Below is a small trained network, with its code and all its weights. Each question gives an input and a target symbol and asks what happens when units are switched off, that is, made to give their printed mean instead of their output.

import numpy as np


def w(rows, s, z=0):
    codes = np.array(rows[::2]) - 128.0
    scale = np.full(codes.shape[1], s)
    scale[-1] = z or s
    return codes * scale


def f(y):
    return np.maximum(y, 0)


def softmax(a):
    e = np.exp(a - a.max(-1, keepdims=True))
    return e / e.sum(-1, keepdims=True)


def log_softmax(a):
    a = a - a.max(-1, keepdims=True)
    return a - np.log(np.exp(a).sum(-1, keepdims=True))


def net(x, mask):
    ids = ['ΘΞαγεζηστω'.index(c) for c in x.split()]
    T = len(ids)
    res = E[ids] + P[:T]
    u = 0
    for l in range(3):
        q, k, v = (res @ M[l].T for M in (Q, K, V))
        z = softmax(np.where(np.tri(T) > 0, q @ k.T / 4**0.5, -1e9)) @ v
        res = res + np.where(mask[u], z, O[l][:, -1]) @ O[l][:, :-1]
        u += 1
        y = f(res @ A[l][:, :-1].T + A[l][:, -1])
        res = res + np.where(mask[u : u + 8], y, B[l][:, -1]) @ B[l][:, :-1]
        u += 8
    return log_softmax(res[-1] @ U[:, :-1].T + U[:, -1])


Q, K, V, O, A, B = {}, {}, {}, {}, {}, {}
E = w([
[8,203,30,177,60,112,89],'Θ',
[58,71,70,79,50,48,32],'Ξ',
[136,131,13,133,35,164,85],'α',
[124,35,201,70,235,30,214],'γ',
[147,188,193,151,48,104,123],'ε',
[87,106,90,55,213,2,149],'ζ',
[89,139,246,75,40,108,106],'η',
[109,151,249,177,165,242,254],'σ',
[29,89,14,199,144,82,227],'τ',
[106,54,90,133,166,232,74],'ω',
],0.0085)
P = w([
[255,180,87,45,52,90,177],'0',
[101,164,88,24,92,119,210],'1',
[110,148,94,50,106,121,185],'2',
[101,136,100,76,126,121,155],'3',
[92,115,108,102,133,115,137],'4',
[85,94,114,125,146,124,123],'5',
[80,77,121,151,162,124,104],'6',
[71,56,124,171,175,133,90],'7',
[65,39,130,201,193,139,77],'8',
[53,27,138,220,203,139,59],'9',
[43,8,144,245,224,143,51],'10',
],0.0061)
Q[0] = w([
[86,96,107,80,164,56,147],'0.h0',
[199,207,219,164,119,145,138],'0.h0',
[79,146,39,123,38,102,4],'0.h0',
[74,102,9,120,109,134,135],'0.h0',
],0.011)
K[0] = w([
[86,111,165,190,198,108,92],'0.h0',
[135,232,123,68,25,105,144],'0.h0',
[213,35,244,132,165,217,176],'0.h0',
[128,2,114,203,193,200,139],'0.h0',
],0.0093)
V[0] = w([
[143,127,168,157,168,119,214],'0.h0',
[92,43,174,126,154,34,49],'0.h0',
[144,116,173,88,177,168,200],'0.h0',
[111,103,125,128,180,255,153],'0.h0',
],0.0056)
O[0] = w([
[156,74,123,208,60,110,165,104],'0.h0',
[53,147,183,191,224,6,159,250],'0.h0',
[188,2,122,88,109,112,206,167],'0.h0',
[59,64,117,54,88,232,199,150],'0.h0',
],0.0054,0.0016)
A[0] = w([
[100,105,209,167,63,169,101,191],'0.n0',
[167,146,226,176,108,106,23,173],'0.n1',
[115,143,200,150,151,202,163,138],'0.n2',
[189,37,96,254,16,80,199,126],'0.n3',
[127,221,102,178,64,77,63,81],'0.n4',
[127,211,38,223,111,122,142,134],'0.n5',
[192,219,62,199,128,126,9,84],'0.n6',
[136,35,27,132,175,141,74,254],'0.n7',
],0.006,0.0051)
B[0] = w([
[137,129,179,161,79,165,137,170],'0.n0',
[84,110,183,55,87,174,115,156],'0.n1',
[140,141,166,141,105,88,96,146],'0.n2',
[133,116,188,162,117,82,255,146],'0.n3',
[124,200,150,96,175,107,119,141],'0.n4',
[121,180,96,188,125,138,179,146],'0.n5',
[171,216,144,94,113,127,174,137],'0.n6',
[126,86,68,156,144,110,100,254],'0.n7',
],0.0087,0.0079)
Q[1] = w([
[151,165,184,136,96,175,121],'1.h0',
[161,155,142,116,149,116,96],'1.h0',
[160,194,187,140,25,250,94],'1.h0',
[122,145,156,148,119,145,79],'1.h0',
],0.017)
K[1] = w([
[161,212,168,64,95,135,170],'1.h0',
[108,196,100,89,254,47,241],'1.h0',
[175,189,158,21,78,141,160],'1.h0',
[125,182,174,47,128,102,118],'1.h0',
],0.0086)
V[1] = w([
[143,183,175,119,155,25,215],'1.h0',
[134,139,175,70,137,79,104],'1.h0',
[140,161,125,18,178,22,88],'1.h0',
[183,116,84,105,198,133,3],'1.h0',
],0.0059)
O[1] = w([
[218,150,195,233,215,88,113,14],'1.h0',
[214,167,218,87,186,175,64,3],'1.h0',
[222,162,122,96,241,190,30,254],'1.h0',
[87,162,43,17,197,254,143,136],'1.h0',
],0.0049,0.00071)
A[1] = w([
[61,92,69,102,109,172,173,167],'1.n0',
[152,108,147,66,211,126,44,172],'1.n1',
[78,75,154,77,130,83,137,35],'1.n2',
[128,143,163,86,99,168,120,252],'1.n3',
[116,102,59,90,102,243,101,104],'1.n4',
[242,141,81,90,134,191,135,157],'1.n5',
[156,199,171,244,152,134,162,93],'1.n6',
[108,126,107,96,180,2,136,225],'1.n7',
],0.0069,0.0025)
B[1] = w([
[99,188,156,38,86,94,147,254],'1.n0',
[146,36,118,70,219,136,71,206],'1.n1',
[120,141,112,172,101,187,204,182],'1.n2',
[132,110,209,99,102,61,91,160],'1.n3',
[92,239,122,135,75,50,54,209],'1.n4',
[241,103,76,168,36,68,71,155],'1.n5',
[88,253,174,120,201,103,94,179],'1.n6',
[144,58,96,135,205,140,211,238],'1.n7',
],0.0052,0.0091)
Q[2] = w([
[103,199,148,149,61,136,120],'2.h0',
[100,103,88,118,142,127,135],'2.h0',
[113,135,138,76,124,107,121],'2.h0',
[84,126,11,149,163,102,128],'2.h0',
],0.011)
K[2] = w([
[154,181,73,73,124,96,174],'2.h0',
[67,91,148,151,155,156,101],'2.h0',
[109,130,119,52,134,95,45],'2.h0',
[21,93,114,192,140,255,94],'2.h0',
],0.008)
V[2] = w([
[111,134,254,121,75,126,113],'2.h0',
[178,215,99,166,118,159,128],'2.h0',
[180,74,161,154,167,142,117],'2.h0',
[156,76,116,82,91,135,77],'2.h0',
],0.0087)
O[2] = w([
[255,152,114,116,107,137,159,30],'2.h0',
[85,165,78,122,152,144,173,55],'2.h0',
[117,142,120,184,106,190,109,1],'2.h0',
[146,27,214,163,122,172,178,154],'2.h0',
],0.01,0.0048)
A[2] = w([
[15,166,139,165,126,109,94,104],'2.n0',
[65,146,77,103,3,93,122,66],'2.n1',
[157,198,67,113,208,138,89,46],'2.n2',
[185,115,187,156,57,136,34,197],'2.n3',
[200,72,63,147,9,122,187,112],'2.n4',
[143,76,64,69,176,85,188,157],'2.n5',
[140,117,18,152,65,208,71,254],'2.n6',
[69,97,144,115,167,132,233,9],'2.n7',
],0.0065,0.0025)
B[2] = w([
[206,107,135,98,19,141,164,222],'2.n0',
[195,88,183,114,140,161,60,238],'2.n1',
[54,209,216,126,111,128,158,184],'2.n2',
[98,117,31,187,214,114,165,165],'2.n3',
[2,119,164,181,113,143,95,167],'2.n4',
[133,133,111,180,75,198,104,248],'2.n5',
[181,254,40,188,123,199,117,138],'2.n6',
[156,137,95,99,167,190,180,195],'2.n7',
],0.007,0.012)
U = w([
[90,119,172,183,69,192,152,27],'Θ',
[51,165,128,113,145,110,133,35],'Ξ',
[151,122,150,67,70,92,54,211],'α',
[116,99,224,115,172,14,192,3],'γ',
[153,152,158,115,143,121,157,103],'ε',
[64,107,112,136,212,116,60,190],'ζ',
[249,93,132,160,116,175,148,145],'η',
[140,168,31,165,90,222,80,150],'σ',
[122,102,67,201,97,5,159,222],'τ',
[91,110,88,92,149,187,253,121],'ω',
],0.0053,0.0027)

Each question gives the input, a string of symbols that net reads in full, and the target symbol t.
The units are the heads (4 rows each of Q, K, V and O) and the neurons (one row each of A and B). Each row of codes is followed by its name. A weight is (code - 128) times the scale printed after its matrix; where a second scale follows, it is the last column's (O, A, B and U).
mask holds one flag per unit, layer by layer, with each layer's heads first. A switched-off unit (its flag False) gives its mean, the last column of its rows in O or B, instead of its output. The means were averaged over made-up inputs and are rounded, as every weight is.
A unit's drop is (log p(t) with every unit on - log p(t) with that unit switched off) / (log p(t) with every unit on - log p(t) with every unit switched off).
The circuit of an input: a set's keep is (log p(t) with only the set's units on - log p(t) with every unit switched off) / (log p(t) with every unit on - log p(t) with every unit switched off). Starting from the 12 units with the biggest drops (on a tie, the unit counted first), units are removed one at a time, each time the one whose removal leaves the highest keep (on an exact tie, the one counted first), for as long as the keep stays at least 0.8.
circuit, biggest first: the units of the circuit, biggest drop first
unit that matters most: the unit with the biggest drop
k most important neurons: the k neurons with the biggest drops, biggest first
k most important neurons of layer l: the k neurons of layer l with the biggest drops, biggest first
input η ζ ζ σ, target η: circuit, biggest first : 2.h0; 1.h0; 0.n7
input ω ζ σ ζ ε α, target Θ: circuit, biggest first : 0.h0; 0.n3; 2.n4; 1.h0
input ζ α ζ η τ, target τ: circuit, biggest first : 1.h0; 0.n3; 0.n5
input η ζ α, target σ: 4 most important neurons : 2.n6; 1.n0; 1.n5; 0.n6
input η Ξ η, target η: circuit, biggest first : 2.h0; 1.h0; 0.n7
input η Θ ε, target η: 2 most important neurons : 0.n1; 1.n3
input σ ζ α ζ ζ ζ ζ Θ, target Θ: unit that matters most : 0.h0
input η ζ ω ζ τ γ σ ζ ζ, target σ: 3 most important neurons : 1.n0; 0.n0; 2.n6
input Θ ω α ω η ζ η ε, target Ξ: 4 most important neurons of layer 0 : 0.n6; 0.n5; 0.n4; 0.n7
input α τ ζ ω τ η, target ω: 2 most important neurons of layer 1 : 1.n5; 1.n4
input α α ζ Ξ, target ζ: 2 most important neurons : 1.n1; 0.n4
input τ σ ζ ζ ζ σ, target α: 3 most important neurons : 0.n3; 2.n0; 1.n7
input ζ ζ η ω Ξ ζ η, target Θ: 2 most important neurons of layer 0 : 0.n0; 0.n1
input ζ γ ζ Ξ ζ ε ζ Θ η α, target τ: 2 most important neurons : 0.n3; 2.n5
input ζ ζ ζ ε ε ζ ω γ, target ω: 2 most important neurons : 0.n7; 2.n7
input Θ ζ η η ζ ε η ζ γ, target η: 2 most important neurons of layer 0 : 0.n1; 0.n0
input γ ε α η, target σ: 2 most important neurons : 0.n3; 2.n6
input α η ζ α ζ ζ ω ζ ε, target ω: 2 most important neurons of layer 0 : 0.n6; 0.n4
input α ζ ζ ζ α ζ τ ζ ζ, target τ: most important neuron : 0.n5
input ζ η Ξ ζ η γ Ξ, target τ: most important neuron : 0.n3
input σ Ξ η ζ ζ ε ζ τ ζ ζ ω, target α: 2 most important neurons of layer 1 : 1.n4; 1.n0
input η η Θ Ξ ζ η τ ζ σ ζ α, target Θ: 3 most important neurons : 0.n3; 2.n4; 2.n1
input ζ ζ ζ ζ Ξ γ γ τ ω ω ε, target Θ: 2 most important neurons of layer 1 : 1.n5; 1.n1
input Θ τ ζ ω γ ω ω α ε, target Ξ: 3 most important neurons of layer 0 : 0.n6; 0.n5; 0.n4
input η ω ε ζ ζ ω ζ η Θ Θ Ξ, target α: 2 most important neurons : 1.n4; 2.n1
